Below is a small trained network, with its code and all its weights. Each question gives an input and a class and asks what happens when units are switched off, that is, made to give their printed mean instead of their output.

import numpy as np


def w(rows, s, z=0):
    codes = np.array(rows[::2]) - 128.0
    scale = np.full(codes.shape[1], s)
    scale[-1] = z or s
    return codes * scale


def f(y):
    return y / 2 * (1 + np.tanh(0.7978845608 * (y + 0.044715 * y**3)))


def log_softmax(a):
    a = a - a.max(-1, keepdims=True)
    return a - np.log(np.exp(a).sum(-1, keepdims=True))


def net(x, mask):
    res = np.array(x, float).reshape(1, 3) / 4 @ E
    y = f(res @ A[0][:, :-1].T + A[0][:, -1])
    res = res + np.where(mask, y, B[0][:, -1]) @ B[0][:, :-1]
    return log_softmax(res[-1] @ U[:, :-1].T + U[:, -1])


A, B = {}, {}
E = w([
[98,194,162,77,14,133,198],'x0',
[125,52,76,88,25,117,82],'x1',
[2,144,64,162,65,148,105],'x2',
],0.0092)
A[0] = w([
[138,106,134,69,164,108,181,78],'n0',
[111,45,143,249,152,55,161,75],'n1',
[112,87,72,235,247,117,80,113],'n2',
[108,181,219,99,62,147,142,108],'n3',
[180,115,161,122,132,101,167,63],'n4',
[165,94,165,168,145,59,157,255],'n5',
[87,203,216,162,187,253,158,94],'n6',
[64,153,141,97,104,101,184,121],'n7',
[109,234,141,203,199,131,178,101],'n8',
[146,150,56,195,162,86,70,81],'n9',
[157,115,208,190,108,91,102,181],'n10',
[79,214,208,39,65,141,204,130],'n11',
[124,193,164,190,172,184,146,71],'n12',
[149,51,119,31,46,168,138,116],'n13',
[156,173,105,88,86,139,213,100],'n14',
[91,123,163,67,137,175,82,50],'n15',
[203,73,208,147,95,80,107,200],'n16',
[152,88,95,86,75,97,84,155],'n17',
],0.0069,0.0018)
B[0] = w([
[142,90,184,147,148,123,123,140],'n0',
[81,140,146,92,167,66,71,162],'n1',
[70,152,144,72,185,35,53,254],'n2',
[51,171,108,80,193,32,94,174],'n3',
[102,182,115,105,127,146,96,151],'n4',
[89,131,168,179,158,135,71,178],'n5',
[180,52,60,201,53,144,160,213],'n6',
[137,95,106,92,216,93,98,160],'n7',
[253,36,68,233,66,232,196,219],'n8',
[86,155,171,90,184,93,81,174],'n9',
[102,128,154,148,161,105,154,148],'n10',
[114,112,183,23,187,53,46,219],'n11',
[168,109,106,179,88,172,146,182],'n12',
[165,108,63,198,108,143,146,182],'n13',
[106,128,154,107,139,55,127,160],'n14',
[156,78,127,142,103,84,153,121],'n15',
[82,132,87,189,125,109,166,177],'n16',
[209,76,78,193,103,182,186,175],'n17',
],0.0061,0.0075)
U = w([
[19,175,249,31,210,16,81,2],'0',
[180,80,116,235,2,213,192,254],'1',
],0.0051,0.00021)

Each question gives the input, the list of numbers given to net, and the class t.
The units are the neurons (one row each of A and B). Each row of codes is followed by its name. A weight is (code - 128) times the scale printed after its matrix; where a second scale follows, it is the last column's (A, B and U).
mask holds one flag per neuron, in row order. A switched-off neuron (its flag False) gives its mean, the last column of its row in B, instead of its output. The means were averaged over made-up inputs and are rounded, as every weight is.
A unit's drop is (log p(t) with every unit on - log p(t) with that unit switched off) / (log p(t) with every unit on - log p(t) with every unit switched off).
The circuit of an input: a set's keep is (log p(t) with only the set's units on - log p(t) with every unit switched off) / (log p(t) with every unit on - log p(t) with every unit switched off). Starting from the 12 units with the biggest drops (on a tie, the unit counted first), units are removed one at a time, each time the one whose removal leaves the highest keep (on an exact tie, the one counted first), for as long as the keep stays at least 0.8.
units of the circuit, in order: the units of the circuit, biggest drop first
top k neurons: the k neurons with the biggest drops, biggest first
drop when u is switched off: that unit's drop, to one decimal
input [-3,-5,6], class 1: units of the circuit, in order	[n8]
input [7,-8,0], class 1: top 2 neurons	[n8 n6]
input [5,-7,-7], class 1: top 4 neurons	[n8 n6 n2 n12]
input [-5,-7,3], class 1: top 2 neurons	[n8 n6]
input [5,4,-1], class 0: top 2 neurons	[n8 n11]
input [-7,6,1], class 0: top 2 neurons	[n2 n8]
input [6,6,1], class 0: top 3 neurons	[n11 n8 n3]
input [3,-5,4], class 1: top 2 neurons	[n8 n2]
input [2,-3,-2], class 1: top 2 neurons	[n2 n9]
input [-8,7,3], class 0: top 2 neurons	[n2 n8]
input [-4,-5,-1], class 1: drop when n13 is switched off	-0.1
input [8,3,8], class 0: drop when n4 is switched off	0.0
input [6,-8,-4], class 1: drop when n2 is switched off	0.2
input [6,-8,-1], class 1: drop when n2 is switched off	0.2
